Here is a tiny trained network, its code and every weight. The questions are about switching its units off for an input and a class, where a switched-off unit gives its printed mean instead of its output.

import numpy as np


def w(rows, s, z=0):
    codes = np.array(rows[::2]) - 128.0
    scale = np.full(codes.shape[1], s)
    scale[-1] = z or s
    return codes * scale


def f(y):
    return np.maximum(y, 0)


def log_softmax(a):
    a = a - a.max(-1, keepdims=True)
    return a - np.log(np.exp(a).sum(-1, keepdims=True))


def net(x, mask):
    res = np.array(x, float).reshape(1, 6) / 4 @ E
    y = f(res @ A[0][:, :-1].T + A[0][:, -1])
    res = res + np.where(mask, y, B[0][:, -1]) @ B[0][:, :-1]
    return log_softmax(res[-1] @ U[:, :-1].T + U[:, -1])


A, B = {}, {}
E = w([
[130,125,128],'x0',
[83,109,252],'x1',
[129,124,128],'x2',
[224,8,149],'x3',
[123,128,130],'x4',
[30,38,75],'x5',
],0.0035)
A[0] = w([
[128,128,128,124],'n0',
[50,96,204,143],'n1',
[37,229,107,3],'n2',
[171,164,151,60],'n3',
[184,51,147,48],'n4',
[49,46,84,65],'n5',
[76,185,117,45],'n6',
[174,138,2,25],'n7',
[101,117,228,53],'n8',
[171,72,141,62],'n9',
[128,128,128,124],'n10',
[68,68,98,96],'n11',
[182,57,142,46],'n12',
[73,73,98,67],'n13',
[185,55,141,45],'n14',
[61,65,88,60],'n15',
[231,220,171,11],'n16',
[97,104,230,50],'n17',
[140,155,32,155],'n18',
],0.009,0.0041)
B[0] = w([
[128,127,127,128],'n0',
[186,65,100,241],'n1',
[9,186,31,186],'n2',
[147,172,151,144],'n3',
[54,163,74,189],'n4',
[154,218,174,205],'n5',
[68,158,76,155],'n6',
[204,129,1,187],'n7',
[201,146,42,175],'n8',
[73,157,89,168],'n9',
[128,129,128,128],'n10',
[148,184,167,194],'n11',
[55,162,79,179],'n12',
[143,194,158,169],'n13',
[54,163,78,182],'n14',
[149,207,164,180],'n15',
[180,248,211,186],'n16',
[206,155,33,177],'n17',
[179,67,121,251],'n18',
],0.035,0.0023)
U = w([
[33,149,93,37],'0',
[132,117,144,239],'1',
[128,110,141,233],'2',
[153,175,186,25],'3',
[129,101,140,211],'4',
[172,95,92,1],'5',
[68,1,237,38],'6',
],0.0086,0.008)

Each question gives the input, the list of numbers given to net, and the class t.
The units are the neurons (one row each of A and B). Each row of codes is followed by its name. A weight is (code - 128) times the scale printed after its matrix; where a second scale follows, it is the last column's (A, B and U).
mask holds one flag per neuron, in row order. A switched-off neuron (its flag False) gives its mean, the last column of its row in B, instead of its output. The means were averaged over made-up inputs and are rounded, as every weight is.
A unit's drop is (log p(t) with every unit on - log p(t) with that unit switched off) / (log p(t) with every unit on - log p(t) with every unit switched off).
The circuit of an input: a set's keep is (log p(t) with only the set's units on - log p(t) with every unit switched off) / (log p(t) with every unit on - log p(t) with every unit switched off). Starting from the 12 units with the biggest drops (on a tie, the unit counted first), units are removed one at a time, each time the one whose removal leaves the highest keep (on an exact tie, the one counted first), for as long as the keep stays at least 0.8.
units of the circuit, in order: the units of the circuit, biggest drop first
unit that matters most: the unit with the biggest drop
k most important neurons: the k neurons with the biggest drops, biggest first
drop of u: that unit's drop, to one decimal
input [0,8,-5,5,2,-6], class 5: units of the circuit, in order	(n17, n8)
input [-6,-8,6,-1,-1,4], class 5: units of the circuit, in order	(n7)
input [-1,7,-5,0,-6,6], class 5: 4 most important neurons	(n1, n17, n8, n16)
input [7,-7,-1,-6,-5,8], class 3: 4 most important neurons	(n5, n15, n11, n13)
input [2,5,3,8,8,3], class 0: units of the circuit, in order	(n4, n14)
input [3,-8,-6,-4,-4,5], class 5: 3 most important neurons	(n7, n18, n16)
input [-4,5,5,8,2,7], class 0: units of the circuit, in order	(n4, n14)
input [3,-8,-4,5,-7,-8], class 3: 2 most important neurons	(n16, n1)
input [8,-5,-7,-8,2,3], class 0: 2 most important neurons	(n2, n6)
input [3,5,-7,7,-7,4], class 0: units of the circuit, in order	(n4, n14)
input [1,-2,4,6,-3,7], class 3: units of the circuit, in order	(n5, n15)
input [7,6,-1,-8,-2,3], class 0: 3 most important neurons	(n2, n6, n18)
input [-5,7,4,-3,5,5], class 5: 2 most important neurons	(n1, n17)
input [-3,5,1,4,6,7], class 3: unit that matters most	n5
input [4,-4,7,-8,-6,-1], class 0: 3 most important neurons	(n2, n6, n1)
input [5,8,-6,-6,-3,5], class 5: 3 most important neurons	(n1, n17, n8)
input [-2,4,-3,7,2,-1], class 0: drop of n4	0.2
input [-4,-5,-4,7,-1,-8], class 3: drop of n14	-0.1
input [-5,3,-1,1,2,6], class 3: drop of n11	0.2
input [-6,4,7,8,1,7], class 0: most important neuron	(n4)
